Here is a tiny trained network, its code and every weight. The questions are about switching its units off for an input and a target symbol, where a switched-off unit gives its printed mean instead of its output.

import numpy as np


def w(rows, s, z=0):
    codes = np.array(rows[::2]) - 128.0
    scale = np.full(codes.shape[1], s)
    scale[-1] = z or s
    return codes * scale


def softmax(a):
    e = np.exp(a - a.max(-1, keepdims=True))
    return e / e.sum(-1, keepdims=True)


def log_softmax(a):
    a = a - a.max(-1, keepdims=True)
    return a - np.log(np.exp(a).sum(-1, keepdims=True))


def net(x, mask):
    ids = ['βδθμξσφ'.index(c) for c in x.split()]
    T = len(ids)
    res = E[ids] + P[:T]
    u = 0
    for l in range(3):
        r = res
        for j in range(3):
            rows = slice(3 * j, 3 * j + 3)
            q, k, v = (r @ M[l][rows].T for M in (Q, K, V))
            z = softmax(np.where(np.tri(T) > 0, q @ k.T / 3**0.5, -1e9)) @ v
            o = O[l][rows]
            res = res + np.where(mask[u + j], z, o[:, -1]) @ o[:, :-1]
        u += 3
    return log_softmax(res[-1] @ U[:, :-1].T + U[:, -1])


Q, K, V, O = {}, {}, {}, {}
E = w([
[116,147,75,182,188,71],'β',
[121,90,92,145,159,27],'δ',
[47,135,242,159,117,77],'θ',
[156,167,204,90,186,203],'μ',
[50,122,157,254,88,116],'ξ',
[6,77,147,69,70,85],'σ',
[205,58,131,126,118,164],'φ',
],0.022)
P = w([
[26,107,121,120,164,161],'0',
[88,155,146,145,105,120],'1',
[58,90,156,131,171,161],'2',
[133,161,158,165,92,100],'3',
[94,79,176,147,183,157],'4',
[167,168,176,174,86,90],'5',
[119,63,189,158,190,153],'6',
[196,174,189,184,82,82],'7',
[145,53,203,170,198,150],'8',
[223,177,200,190,73,74],'9',
[173,58,219,179,209,144],'10',
[250,178,212,200,88,70],'11',
],0.014)
Q[0] = w([
[104,107,87,149,184,172],'L0H0',
[131,112,111,179,109,135],'L0H0',
[156,150,69,143,105,127],'L0H0',
[127,63,139,80,119,42],'L0H1',
[190,114,3,67,105,155],'L0H1',
[113,90,197,153,62,148],'L0H1',
[142,185,183,181,58,79],'L0H2',
[236,94,79,137,170,99],'L0H2',
[97,78,208,199,185,118],'L0H2',
],0.021)
K[0] = w([
[83,64,136,154,191,120],'L0H0',
[138,91,137,163,63,48],'L0H0',
[113,173,105,135,107,87],'L0H0',
[154,112,125,10,170,21],'L0H1',
[33,123,99,122,105,79],'L0H1',
[222,82,198,74,74,217],'L0H1',
[218,226,155,112,14,151],'L0H2',
[180,145,155,219,163,5],'L0H2',
[180,65,227,183,180,211],'L0H2',
],0.016)
V[0] = w([
[133,177,143,157,117,185],'L0H0',
[61,120,137,134,62,100],'L0H0',
[118,219,108,164,179,87],'L0H0',
[206,88,188,45,128,115],'L0H1',
[117,68,143,179,81,95],'L0H1',
[209,96,24,77,114,155],'L0H1',
[169,128,119,35,186,39],'L0H2',
[150,123,95,91,61,223],'L0H2',
[125,101,254,75,64,143],'L0H2',
],0.0086)
O[0] = w([
[89,137,128,201,184,89,141],'L0H0',
[132,126,122,2,134,85,179],'L0H0',
[119,131,210,111,138,131,119],'L0H0',
[87,145,200,133,145,62,171],'L0H1',
[115,156,95,235,157,133,182],'L0H1',
[82,166,74,46,175,60,7],'L0H1',
[208,49,163,95,126,173,50],'L0H2',
[127,133,88,236,163,137,36],'L0H2',
[116,153,29,97,48,175,255],'L0H2',
],0.0086,0.0079)
Q[1] = w([
[7,160,193,114,118,123],'L1H0',
[162,124,134,66,152,158],'L1H0',
[210,125,38,73,108,165],'L1H0',
[136,87,133,202,124,123],'L1H1',
[176,202,161,121,85,58],'L1H1',
[205,141,73,161,87,108],'L1H1',
[20,168,128,95,15,115],'L1H2',
[68,92,160,148,81,192],'L1H2',
[182,128,136,169,68,47],'L1H2',
],0.012)
K[1] = w([
[144,218,153,41,174,222],'L1H0',
[50,87,137,112,139,143],'L1H0',
[38,69,114,129,62,137],'L1H0',
[177,91,165,209,149,127],'L1H1',
[162,217,132,123,71,58],'L1H1',
[216,224,151,148,119,134],'L1H1',
[6,152,185,145,17,42],'L1H2',
[82,154,187,96,171,180],'L1H2',
[217,223,136,164,91,46],'L1H2',
],0.012)
V[1] = w([
[84,144,120,121,174,129],'L1H0',
[70,53,118,154,76,112],'L1H0',
[161,79,110,149,122,127],'L1H0',
[139,93,157,146,76,75],'L1H1',
[197,129,79,160,56,2],'L1H1',
[92,157,136,105,114,118],'L1H1',
[49,177,173,127,86,94],'L1H2',
[147,119,78,126,116,136],'L1H2',
[152,183,146,150,129,137],'L1H2',
],0.0067)
O[1] = w([
[141,121,140,137,129,135,122],'L1H0',
[219,136,103,117,114,125,162],'L1H0',
[157,151,149,109,102,109,114],'L1H0',
[113,101,90,118,148,146,178],'L1H1',
[84,48,123,140,182,195,143],'L1H1',
[140,121,123,129,152,126,156],'L1H1',
[146,111,97,2,151,120,246],'L1H2',
[113,106,157,151,159,132,88],'L1H2',
[91,147,104,109,115,116,148],'L1H2',
],0.0081,0.012)
Q[2] = w([
[91,135,167,101,55,164],'L2H0',
[127,132,60,125,157,31],'L2H0',
[211,147,66,82,161,171],'L2H0',
[111,42,93,139,152,119],'L2H1',
[119,105,157,108,57,113],'L2H1',
[90,145,162,196,119,102],'L2H1',
[63,134,177,125,117,140],'L2H2',
[148,157,38,117,234,95],'L2H2',
[87,188,132,158,96,5],'L2H2',
],0.014)
K[2] = w([
[131,189,197,129,104,212],'L2H0',
[47,148,84,114,103,53],'L2H0',
[119,68,160,117,67,89],'L2H0',
[106,37,78,146,108,48],'L2H1',
[90,131,166,121,104,129],'L2H1',
[112,146,143,197,105,133],'L2H1',
[157,197,155,181,162,159],'L2H2',
[101,84,10,182,26,91],'L2H2',
[197,151,58,151,183,164],'L2H2',
],0.013)
V[2] = w([
[96,254,119,111,150,240],'L2H0',
[73,90,112,123,88,139],'L2H0',
[198,88,124,151,171,152],'L2H0',
[132,184,129,126,206,198],'L2H1',
[124,138,163,81,130,66],'L2H1',
[76,108,189,101,96,171],'L2H1',
[113,103,77,177,118,130],'L2H2',
[99,117,151,130,123,153],'L2H2',
[139,158,186,126,186,141],'L2H2',
],0.0087)
O[2] = w([
[241,115,72,174,254,134,182],'L2H0',
[162,209,139,120,104,150,215],'L2H0',
[96,49,135,107,131,78,2],'L2H0',
[71,56,92,87,73,13,56],'L2H1',
[118,152,170,189,125,105,133],'L2H1',
[180,191,153,124,115,47,219],'L2H1',
[126,202,145,147,103,118,127],'L2H2',
[134,99,170,140,150,154,153],'L2H2',
[171,80,93,156,225,102,79],'L2H2',
],0.008,0.0085)
U = w([
[122,64,189,126,122,167,122],'β',
[190,124,81,165,86,52,87],'δ',
[202,173,233,177,131,204,2],'θ',
[190,91,140,142,222,100,196],'μ',
[116,59,55,253,87,221,159],'ξ',
[173,89,59,35,132,184,105],'σ',
[48,207,140,114,222,133,124],'φ',
],0.0044,0.0083)

Each question gives the input, a string of symbols that net reads in full, and the target symbol t.
The units are the heads (3 rows each of Q, K, V and O). Each row of codes is followed by its name. A weight is (code - 128) times the scale printed after its matrix; where a second scale follows, it is the last column's (O and U).
mask holds one flag per head, layer by layer. A switched-off head (its flag False) gives its mean, the last column of its rows in O, instead of its output. The means were averaged over made-up inputs and are rounded, as every weight is.
A unit's drop is (log p(t) with every unit on - log p(t) with that unit switched off) / (log p(t) with every unit on - log p(t) with every unit switched off).
The circuit of an input: a set's keep is (log p(t) with only the set's units on - log p(t) with every unit switched off) / (log p(t) with every unit on - log p(t) with every unit switched off). Starting from all 9 units, units are removed one at a time, each time the one whose removal leaves the highest keep (on an exact tie, the one counted first), for as long as the keep stays at least 0.8.
units of the circuit, in order: the units of the circuit, biggest drop first
most important unit: the unit with the biggest drop
heads that matter: for each layer, one digit per head in row order, 1 if its drop is at least 0.15 and else 0, layers parted by /
input θ φ δ μ φ θ δ β θ ξ σ φ, target φ: most important unit	L0H1
input ξ μ ξ φ ξ, target φ: heads that matter	010 / 000 / 000
input σ ξ μ φ μ ξ φ δ, target φ: heads that matter	001 / 010 / 000
input ξ θ φ φ β ξ σ θ δ φ, target σ: units of the circuit, in order	L0H2; L1H2
input ξ δ δ φ, target β: heads that matter	001 / 000 / 100
input δ θ θ ξ θ σ β β ξ θ ξ ξ, target ξ: heads that matter	010 / 010 / 000
input σ β δ ξ θ ξ θ, target θ: units of the circuit, in order	L0H1; L2H1; L0H2
input β ξ σ δ θ μ ξ, target μ: units of the circuit, in order	L2H0; L2H2
input β μ ξ δ β φ σ θ β θ ξ, target φ: heads that matter	010 / 001 / 000
input θ σ φ μ σ μ φ, target θ: units of the circuit, in order	L0H1; L2H0; L2H1
input σ ξ ξ ξ δ φ θ φ, target ξ: units of the circuit, in order	L1H2; L0H2
input β θ σ δ θ σ, target σ: units of the circuit, in order	L0H0; L1H2
input ξ μ φ, target φ: units of the circuit, in order	L0H2; L0H1
input σ δ β, target θ: heads that matter	100 / 010 / 010
input δ θ φ ξ θ θ μ θ φ, target δ: units of the circuit, in order	L1H1; L0H0; L2H1; L1H2
input μ μ δ, target δ: units of the circuit, in order	L1H1; L0H0; L0H1; L2H1
input θ φ δ φ θ ξ σ ξ φ δ β, target ξ: units of the circuit, in order	L1H2; L2H1
input θ σ β β, target θ: most important unit	L0H0
input φ θ ξ β σ φ β ξ μ φ β, target δ: units of the circuit, in order	L0H0; L1H1; L2H1; L0H1
input θ μ δ φ β ξ σ θ, target φ: most important unit	L0H1
input β ξ σ φ σ ξ δ μ β φ, target δ: heads that matter	110 / 010 / 010
input ξ β β σ ξ β μ φ θ φ β, target σ: heads that matter	011 / 000 / 000
input φ ξ ξ δ φ β θ θ θ β, target σ: heads that matter	011 / 001 / 000
input σ ξ δ ξ δ δ μ φ μ β, target ξ: units of the circuit, in order	L1H2; L0H2; L2H1
